Below are the code and all the weights of a small trained network. Each question names an input and a target symbol and asks about switching units off, where a switched-off unit gives its printed mean instead of its output.

import numpy as np


def w(rows, s, z=0):
    codes = np.array(rows[::2]) - 128.0
    scale = np.full(codes.shape[1], s)
    scale[-1] = z or s
    return codes * scale


def norm(h):
    return h / np.sqrt((h * h).mean(-1, keepdims=True) + 1e-5)


def f(y):
    return y / 2 * (1 + np.tanh(0.7978845608 * (y + 0.044715 * y**3)))


def softmax(a):
    e = np.exp(a - a.max(-1, keepdims=True))
    return e / e.sum(-1, keepdims=True)


def log_softmax(a):
    a = a - a.max(-1, keepdims=True)
    return a - np.log(np.exp(a).sum(-1, keepdims=True))


def net(x, mask):
    ids = ['αγδεζλμξστφψω'.index(c) for c in x.split()]
    T = len(ids)
    res = E[ids] + P[:T]
    q, k, v = (norm(res) @ M[0].T for M in (Q, K, V))
    z = softmax(np.where(np.tri(T) > 0, q @ k.T / 3**0.5, -1e9)) @ v
    res = res + np.where(mask[0], z, O[0][:, -1]) @ O[0][:, :-1]
    y = f(norm(res) @ A[0][:, :-1].T + A[0][:, -1])
    res = res + np.where(mask[1:13], y, B[0][:, -1]) @ B[0][:, :-1]
    return log_softmax(norm(res)[-1] @ U[:, :-1].T + U[:, -1])


Q, K, V, O, A, B = {}, {}, {}, {}, {}, {}
E = w([
[53,130,111,115,89],'α',
[67,123,88,80,121],'γ',
[115,121,56,140,105],'δ',
[153,169,110,167,39],'ε',
[224,111,128,2,170],'ζ',
[55,131,103,78,110],'λ',
[198,67,199,176,69],'μ',
[93,124,85,98,127],'ξ',
[119,70,152,117,231],'σ',
[51,125,96,75,109],'τ',
[113,104,80,126,130],'φ',
[180,159,70,172,154],'ψ',
[75,136,48,178,92],'ω',
],0.019)
P = w([
[78,128,4,47,110],'0',
[80,138,38,93,118],'1',
[86,137,55,96,124],'2',
[88,142,73,101,121],'3',
[88,134,80,115,126],'4',
[89,132,94,119,126],'5',
[89,133,107,122,127],'6',
[96,124,112,121,133],'7',
[106,117,120,121,128],'8',
[106,115,121,139,125],'9',
[116,110,131,138,131],'10',
[122,106,133,159,116],'11',
[127,108,150,166,113],'12',
[126,95,133,119,115],'13',
],0.011)
Q[0] = w([
[94,133,4,140,84],'h1',
[96,158,57,166,117],'h1',
[236,153,203,140,169],'h1',
],0.013)
K[0] = w([
[211,76,202,172,149],'h1',
[229,77,183,211,72],'h1',
[39,73,8,68,103],'h1',
],0.012)
V[0] = w([
[118,1,178,80,117],'h1',
[32,108,132,152,186],'h1',
[60,113,125,139,37],'h1',
],0.0076)
O[0] = w([
[132,37,148,112,99,1],'h1',
[48,105,12,126,160,26],'h1',
[203,107,115,71,67,171],'h1',
],0.011,0.0041)
A[0] = w([
[164,190,156,101,64,82],'n1',
[135,137,133,42,108,243],'n2',
[69,139,143,172,142,99],'n3',
[72,223,164,118,167,8],'n4',
[73,90,126,197,64,137],'n5',
[171,25,122,81,191,231],'n6',
[129,179,68,175,101,194],'n7',
[118,65,89,101,93,153],'n8',
[97,99,184,62,220,83],'n9',
[114,39,165,90,65,221],'n10',
[141,184,79,192,245,145],'n11',
[154,88,125,134,61,255],'n12',
],0.012,0.0036)
B[0] = w([
[25,12,118,210,139,187],'n1',
[180,93,193,202,109,189],'n2',
[169,145,136,89,214,141],'n3',
[216,164,149,190,140,171],'n4',
[223,82,145,35,144,153],'n5',
[64,135,157,166,140,178],'n6',
[134,99,202,134,163,254],'n7',
[147,166,139,149,165,166],'n8',
[186,2,128,78,107,138],'n9',
[152,193,190,147,151,196],'n10',
[113,213,188,118,132,252],'n11',
[173,112,247,176,121,207],'n12',
],0.0093,0.0087)
U = w([
[146,236,174,169,184,166],'α',
[93,125,117,122,123,102],'γ',
[192,156,157,91,30,66],'δ',
[118,119,104,142,126,123],'ε',
[105,128,136,101,101,102],'ζ',
[108,104,102,185,172,77],'λ',
[244,79,172,43,158,120],'μ',
[39,66,154,99,238,118],'ξ',
[247,147,56,163,81,91],'σ',
[164,141,74,128,104,117],'τ',
[110,66,178,244,94,183],'φ',
[68,114,145,75,94,190],'ψ',
[129,126,126,148,137,4],'ω',
],0.011,0.0045)

Each question gives the input, a string of symbols that net reads in full, and the target symbol t.
The units are the heads (3 rows each of Q, K, V and O) and the neurons (one row each of A and B). Each row of codes is followed by its name. A weight is (code - 128) times the scale printed after its matrix; where a second scale follows, it is the last column's (O, A, B and U).
mask holds one flag per unit, heads first, then neurons. A switched-off unit (its flag False) gives its mean, the last column of its rows in O or B, instead of its output. The means were averaged over made-up inputs and are rounded, as every weight is.
A unit's drop is (log p(t) with every unit on - log p(t) with that unit switched off) / (log p(t) with every unit on - log p(t) with every unit switched off).
The circuit of an input: a set's keep is (log p(t) with only the set's units on - log p(t) with every unit switched off) / (log p(t) with every unit on - log p(t) with every unit switched off). Starting from the 12 units with the biggest drops (on a tie, the unit counted first), units are removed one at a time, each time the one whose removal leaves the highest keep (on an exact tie, the one counted first), for as long as the keep stays at least 0.8.
circuit, biggest first: the units of the circuit, biggest drop first
top k neurons: the k neurons with the biggest drops, biggest first
drop of u: that unit's drop, to one decimal
input σ δ δ δ ε σ δ ε δ ε τ, target φ: circuit, biggest first : h1, n1, n2
input ε ψ ψ ε δ δ ξ λ τ, target φ: circuit, biggest first : h1, n1, n11, n2
input ψ ε α ψ τ ω ε δ λ, target φ: circuit, biggest first : n1, h1, n2
input ξ ψ ε γ, target φ: top neuron : n2
input ζ ε ε δ, target φ: circuit, biggest first : h1, n1, n11
input τ ψ ε λ ξ, target φ: circuit, biggest first : h1, n1, n11, n10
input τ δ ω α, target δ: top 2 neurons : n1, n6
input δ ψ ψ ζ ψ ζ ψ ψ ζ ψ ψ γ ε λ, target φ: top 2 neurons : n1, n11
input ψ ψ σ ψ τ ψ α τ ζ τ α ψ ψ λ, target α: top 2 neurons : n4, n12
input σ ω ω, target ξ: circuit, biggest first : h1, n5
input ε ε ψ ψ ψ ψ ε ζ ω ζ δ, target μ: circuit, biggest first : n5, h1
input ψ ψ λ ψ φ λ ψ τ ξ μ ψ, target φ: top 2 neurons : n11, n6
input ψ δ ψ ψ δ α ε ψ σ τ τ, target ξ: top 2 neurons : n11, n12
input ξ σ δ, target ξ: circuit, biggest first : h1
input φ ε ζ ψ ψ ε τ ψ ζ τ, target μ: top 2 neurons : n9, n11
input ε ζ λ, target μ: top 3 neurons : n9, n11, n1
input δ ζ γ τ φ, target μ: top 2 neurons : n5, n1
input ε σ ε σ ε ε τ ψ ζ φ φ δ ψ τ, target α: top 2 neurons : n4, n12
input τ δ ψ α ψ ψ ψ ψ γ ζ ζ φ, target μ: drop of n9 : 0.0
input ψ ψ ω ψ ψ ζ γ, target μ: drop of n4 : 0.1
input ω ψ α ψ ψ γ σ ψ ψ τ ψ τ φ, target α: drop of h1 : 2.2
input α α σ φ, target ξ: circuit, biggest first : h1
